Below are the code and all the weights of a small trained network. Each question names an input and a target symbol and asks about switching units off, where a switched-off unit gives its printed mean instead of its output.

import numpy as np


def w(rows, s, z=0):
    codes = np.array(rows[::2]) - 128.0
    scale = np.full(codes.shape[1], s)
    scale[-1] = z or s
    return codes * scale


def f(y):
    return y / 2 * (1 + np.tanh(0.7978845608 * (y + 0.044715 * y**3)))


def softmax(a):
    e = np.exp(a - a.max(-1, keepdims=True))
    return e / e.sum(-1, keepdims=True)


def log_softmax(a):
    a = a - a.max(-1, keepdims=True)
    return a - np.log(np.exp(a).sum(-1, keepdims=True))


def net(x, mask):
    ids = ['βγδζθλμξσω'.index(c) for c in x.split()]
    T = len(ids)
    res = E[ids] + P[:T]
    u = 0
    for l in range(2):
        q, k, v = (res @ M[l].T for M in (Q, K, V))
        z = softmax(np.where(np.tri(T) > 0, q @ k.T / 3**0.5, -1e9)) @ v
        res = res + np.where(mask[u], z, O[l][:, -1]) @ O[l][:, :-1]
        u += 1
        y = f(res @ A[l][:, :-1].T + A[l][:, -1])
        res = res + np.where(mask[u : u + 8], y, B[l][:, -1]) @ B[l][:, :-1]
        u += 8
    return log_softmax(res[-1] @ U[:, :-1].T + U[:, -1])


Q, K, V, O, A, B = {}, {}, {}, {}, {}, {}
E = w([
[105,149,21],'β',
[139,115,48],'γ',
[101,152,95],'δ',
[93,185,112],'ζ',
[138,154,148],'θ',
[114,177,129],'λ',
[166,132,139],'μ',
[204,145,9],'ξ',
[163,133,88],'σ',
[101,172,65],'ω',
],0.014)
P = w([
[201,171,132],'0',
[70,48,156],'1',
[57,178,133],'2',
[213,141,141],'3',
[127,44,52],'4',
[50,202,122],'5',
[213,136,143],'6',
[140,13,11],'7',
],0.013)
Q[0] = w([
[237,58,223],'L0H1',
[184,84,254],'L0H1',
[139,75,107],'L0H1',
],0.0072)
K[0] = w([
[62,254,57],'L0H1',
[72,203,171],'L0H1',
[92,153,69],'L0H1',
],0.0065)
V[0] = w([
[123,77,86],'L0H1',
[232,249,255],'L0H1',
[24,206,85],'L0H1',
],0.0049)
O[0] = w([
[139,93,204,202],'L0H1',
[205,81,188,3],'L0H1',
[1,23,187,129],'L0H1',
],0.0037,0.0015)
A[0] = w([
[77,145,253,3],'L0N1',
[42,130,131,44],'L0N2',
[199,118,159,96],'L0N3',
[60,136,134,64],'L0N4',
[70,105,61,27],'L0N5',
[136,103,142,135],'L0N6',
[146,184,192,150],'L0N7',
[180,105,158,94],'L0N8',
],0.013,0.0056)
B[0] = w([
[171,67,29,124],'L0N1',
[183,70,151,154],'L0N2',
[162,22,171,185],'L0N3',
[201,62,151,140],'L0N4',
[168,138,200,254],'L0N5',
[100,88,115,120],'L0N6',
[145,213,255,191],'L0N7',
[148,67,114,144],'L0N8',
],0.0086,0.0031)
Q[1] = w([
[48,214,128],'L1H1',
[254,54,206],'L1H1',
[20,119,186],'L1H1',
],0.0082)
K[1] = w([
[113,1,19],'L1H1',
[158,147,180],'L1H1',
[156,15,106],'L1H1',
],0.0083)
V[1] = w([
[105,35,159],'L1H1',
[254,163,113],'L1H1',
[21,128,244],'L1H1',
],0.0031)
O[1] = w([
[206,135,129,67],'L1H1',
[61,67,90,250],'L1H1',
[153,254,129,52],'L1H1',
],0.0075,0.0021)
A[1] = w([
[159,214,83,108],'L1N1',
[102,133,231,52],'L1N2',
[123,83,163,237],'L1N3',
[193,175,201,2],'L1N4',
[174,51,137,8],'L1N5',
[46,51,190,164],'L1N6',
[170,158,92,47],'L1N7',
[142,120,7,88],'L1N8',
],0.015,0.0052)
B[1] = w([
[73,191,129,171],'L1N1',
[70,48,124,157],'L1N2',
[140,119,86,180],'L1N3',
[127,106,195,168],'L1N4',
[220,253,125,166],'L1N5',
[56,93,137,159],'L1N6',
[163,93,146,138],'L1N7',
[97,55,168,254],'L1N8',
],0.011,0.0091)
U = w([
[2,61,79,142],'β',
[143,33,72,134],'γ',
[123,236,82,211],'δ',
[89,236,181,148],'ζ',
[130,65,231,5],'θ',
[98,148,220,103],'λ',
[185,168,192,129],'μ',
[220,122,60,106],'ξ',
[203,217,61,142],'σ',
[95,248,52,198],'ω',
],0.0086,0.012)

Each question gives the input, a string of symbols that net reads in full, and the target symbol t.
The units are the heads (3 rows each of Q, K, V and O) and the neurons (one row each of A and B). Each row of codes is followed by its name. A weight is (code - 128) times the scale printed after its matrix; where a second scale follows, it is the last column's (O, A, B and U).
mask holds one flag per unit, layer by layer, with each layer's heads first. A switched-off unit (its flag False) gives its mean, the last column of its rows in O or B, instead of its output. The means were averaged over made-up inputs and are rounded, as every weight is.
A unit's drop is (log p(t) with every unit on - log p(t) with that unit switched off) / (log p(t) with every unit on - log p(t) with every unit switched off).
The circuit of an input: a set's keep is (log p(t) with only the set's units on - log p(t) with every unit switched off) / (log p(t) with every unit on - log p(t) with every unit switched off). Starting from the 12 units with the biggest drops (on a tie, the unit counted first), units are removed one at a time, each time the one whose removal leaves the highest keep (on an exact tie, the one counted first), for as long as the keep stays at least 0.8.
units of the circuit, in order: the units of the circuit, biggest drop first
unit that matters most: the unit with the biggest drop
k most important neurons: the k neurons with the biggest drops, biggest first
top k neurons in layer l: the k neurons of layer l with the biggest drops, biggest first
drop of u: that unit's drop, to one decimal
input ζ θ δ μ θ λ σ ξ, target β: unit that matters most -> L1N8
input ξ ζ β ξ ξ μ, target β: units of the circuit, in order -> L1H1, L1N6
input ξ μ λ β, target β: 4 most important neurons -> L1N8, L1N5, L0N5, L0N7
input ω μ γ λ γ δ θ, target θ: units of the circuit, in order -> L0N7, L1N4
input σ μ ξ γ μ σ σ, target σ: units of the circuit, in order -> L1N5, L0N3, L1N8
input θ λ ξ, target β: units of the circuit, in order -> L1N8, L1N5
input β λ σ ω, target ω: top 3 neurons in layer 1 -> L1N1, L1N4, L1N8
input θ ζ μ ξ ζ λ, target β: units of the circuit, in order -> L0N7, L1N2
input μ σ ζ ζ σ δ β, target β: units of the circuit, in order -> L1N8, L1N5, L0N5
input ξ β θ, target β: top 3 neurons in layer 1 -> L1N5, L1N6, L1N2
input γ δ ζ ξ ξ θ, target β: top 2 neurons in layer 1 -> L1N2, L1N5
input σ γ ξ ζ ζ ω ω, target ω: 2 most important neurons -> L1N1, L1N4
input ω ξ μ γ ξ λ, target β: top 2 neurons in layer 0 -> L0N7, L0N2
input λ λ σ, target ω: most important neuron -> L1N8
input λ ω σ γ β σ θ, target θ: 3 most important neurons -> L0N7, L1N4, L1N2
input ζ μ σ, target ω: drop of L0N5 -> 0.1
input γ μ ξ σ, target σ: drop of L1N6 -> 0.0
input δ ω ω ζ, target ζ: drop of L0H1 -> -0.1
